Here is a tiny trained network, its code and every weight. The questions are about switching its units off for an input and a target symbol, where a switched-off unit gives its printed mean instead of its output.

import numpy as np


def w(rows, s, z=0):
    codes = np.array(rows[::2]) - 128.0
    scale = np.full(codes.shape[1], s)
    scale[-1] = z or s
    return codes * scale


def f(y):
    return np.maximum(y, 0)


def softmax(a):
    e = np.exp(a - a.max(-1, keepdims=True))
    return e / e.sum(-1, keepdims=True)


def log_softmax(a):
    a = a - a.max(-1, keepdims=True)
    return a - np.log(np.exp(a).sum(-1, keepdims=True))


def net(x, mask):
    ids = ['Γβζηστ'.index(c) for c in x.split()]
    T = len(ids)
    res = E[ids] + P[:T]
    u = 0
    for l in range(2):
        q, k, v = (res @ M[l].T for M in (Q, K, V))
        z = softmax(np.where(np.tri(T) > 0, q @ k.T / 2**0.5, -1e9)) @ v
        res = res + np.where(mask[u], z, O[l][:, -1]) @ O[l][:, :-1]
        u += 1
        y = f(res @ A[l][:, :-1].T + A[l][:, -1])
        res = res + np.where(mask[u : u + 4], y, B[l][:, -1]) @ B[l][:, :-1]
        u += 4
    return log_softmax(res[-1] @ U[:, :-1].T + U[:, -1])


Q, K, V, O, A, B = {}, {}, {}, {}, {}, {}
E = w([
[46,126,46,46,138],'Γ',
[230,96,43,147,225],'β',
[150,167,204,209,197],'ζ',
[45,167,154,151,113],'η',
[111,170,126,215,55],'σ',
[99,79,64,70,255],'τ',
],0.0093)
P = w([
[169,209,34,172,201],'0',
[41,152,85,198,105],'1',
[106,91,213,122,50],'2',
[89,127,56,208,137],'3',
[101,38,216,105,32],'4',
[109,165,64,222,118],'5',
[109,3,238,104,6],'6',
],0.0061)
Q[0] = w([
[73,252,57,211,230],'L0H1',
[101,120,31,179,155],'L0H1',
],0.015)
K[0] = w([
[126,251,88,155,188],'L0H1',
[149,203,95,54,168],'L0H1',
],0.018)
V[0] = w([
[131,178,153,120,73],'L0H1',
[141,138,172,250,82],'L0H1',
],0.011)
O[0] = w([
[101,130,72,144,92,1],'L0H1',
[77,3,80,182,172,138],'L0H1',
],0.0067,0.0021)
A[0] = w([
[97,202,1,152,202,4],'L0N1',
[149,200,102,132,136,2],'L0N2',
[119,66,72,15,70,182],'L0N3',
[116,245,105,217,151,28],'L0N4',
],0.0073,0.00066)
B[0] = w([
[89,173,138,254,64,253],'L0N1',
[127,123,196,111,221,175],'L0N2',
[122,152,250,143,156,182],'L0N3',
[52,119,33,47,188,241],'L0N4',
],0.0075,0.0039)
Q[1] = w([
[114,253,4,188,143],'L1H1',
[117,93,176,131,44],'L1H1',
],0.024)
K[1] = w([
[46,251,48,190,184],'L1H1',
[81,97,168,132,78],'L1H1',
],0.022)
V[1] = w([
[184,106,144,128,249],'L1H1',
[180,114,81,193,78],'L1H1',
],0.018)
O[1] = w([
[195,105,236,103,159,252],'L1H1',
[245,86,94,146,25,123],'L1H1',
],0.012,0.0038)
A[1] = w([
[176,142,178,2,165,1],'L1N1',
[249,107,177,35,69,48],'L1N2',
[183,102,83,155,15,68],'L1N3',
[184,159,72,163,217,130],'L1N4',
],0.0094,0.002)
B[1] = w([
[159,40,35,155,117,252],'L1N1',
[138,255,114,102,66,219],'L1N2',
[74,66,221,67,127,240],'L1N3',
[62,119,146,109,83,161],'L1N4',
],0.011,0.015)
U = w([
[117,182,162,41,152,105],'Γ',
[184,140,94,55,95,142],'β',
[177,144,254,246,135,253],'ζ',
[117,121,59,222,86,147],'η',
[138,109,164,92,98,68],'σ',
[179,91,105,47,179,106],'τ',
],0.0068,0.0049)

Each question gives the input, a string of symbols that net reads in full, and the target symbol t.
The units are the heads (2 rows each of Q, K, V and O) and the neurons (one row each of A and B). Each row of codes is followed by its name. A weight is (code - 128) times the scale printed after its matrix; where a second scale follows, it is the last column's (O, A, B and U).
mask holds one flag per unit, layer by layer, with each layer's heads first. A switched-off unit (its flag False) gives its mean, the last column of its rows in O or B, instead of its output. The means were averaged over made-up inputs and are rounded, as every weight is.
A unit's drop is (log p(t) with every unit on - log p(t) with that unit switched off) / (log p(t) with every unit on - log p(t) with every unit switched off).
The circuit of an input: a set's keep is (log p(t) with only the set's units on - log p(t) with every unit switched off) / (log p(t) with every unit on - log p(t) with every unit switched off). Starting from all 10 units, units are removed one at a time, each time the one whose removal leaves the highest keep (on an exact tie, the one counted first), for as long as the keep stays at least 0.8.
circuit, biggest first: the units of the circuit, biggest drop first
unit that matters most: the unit with the biggest drop
top k neurons in layer l: the k neurons of layer l with the biggest drops, biggest first
drop when u is switched off: that unit's drop, to one decimal
input β τ σ ζ ζ Γ, target β: circuit, biggest first => [L1H1 L1N2 L0N1]
input τ Γ Γ Γ ζ Γ, target τ: circuit, biggest first => [L0H1 L1N1 L1H1 L0N2]
input Γ β Γ β, target Γ: circuit, biggest first => [L1H1 L1N1]
input β σ σ σ, target β: circuit, biggest first => [L0N1 L1H1 L1N2]
input ζ β σ σ, target ζ: circuit, biggest first => [L1H1 L1N1]
input β σ β Γ σ σ, target β: circuit, biggest first => [L0N1 L1H1 L1N2 L0N4]
input η β η σ β Γ, target η: circuit, biggest first => [L1H1 L0N1]
input σ σ τ τ τ τ, target σ: top 2 neurons in layer 1 => [L1N3 L1N1]
input Γ η σ σ, target Γ: top 3 neurons in layer 0 => [L0N2 L0N4 L0N1]
input β ζ σ σ τ η, target β: unit that matters most => L0N1
input Γ τ σ Γ, target Γ: top 3 neurons in layer 0 => [L0N2 L0N1 L0N4]
input σ β σ σ η σ σ, target σ: top 2 neurons in layer 0 => [L0N4 L0N2]
input β σ ζ η, target β: top 2 neurons in layer 1 => [L1N2 L1N1]
input τ Γ β ζ, target τ: unit that matters most => L0H1
input Γ η τ σ σ σ, target Γ: top 3 neurons in layer 0 => [L0N2 L0N1 L0N4]
input ζ β β τ η η, target ζ: top 2 neurons in layer 0 => [L0N4 L0N1]
input Γ σ η ζ τ η, target Γ: top 3 neurons in layer 0 => [L0N2 L0N4 L0N1]
input η Γ ζ ζ, target η: top 3 neurons in layer 0 => [L0N1 L0N4 L0N3]
input τ β η σ, target τ: drop when L0N3 is switched off => 0.0
input σ σ β τ β Γ, target σ: unit that matters most => L1N3
input ζ β Γ σ σ σ, target ζ: drop when L0H1 is switched off => 0.2
input τ β Γ σ τ σ, target τ: drop when L1H1 is switched off => 0.5
input Γ ζ σ, target σ: drop when L1N3 is switched off => 2.9
input σ τ Γ, target Γ: top 2 neurons in layer 0 => [L0N3 L0N1]
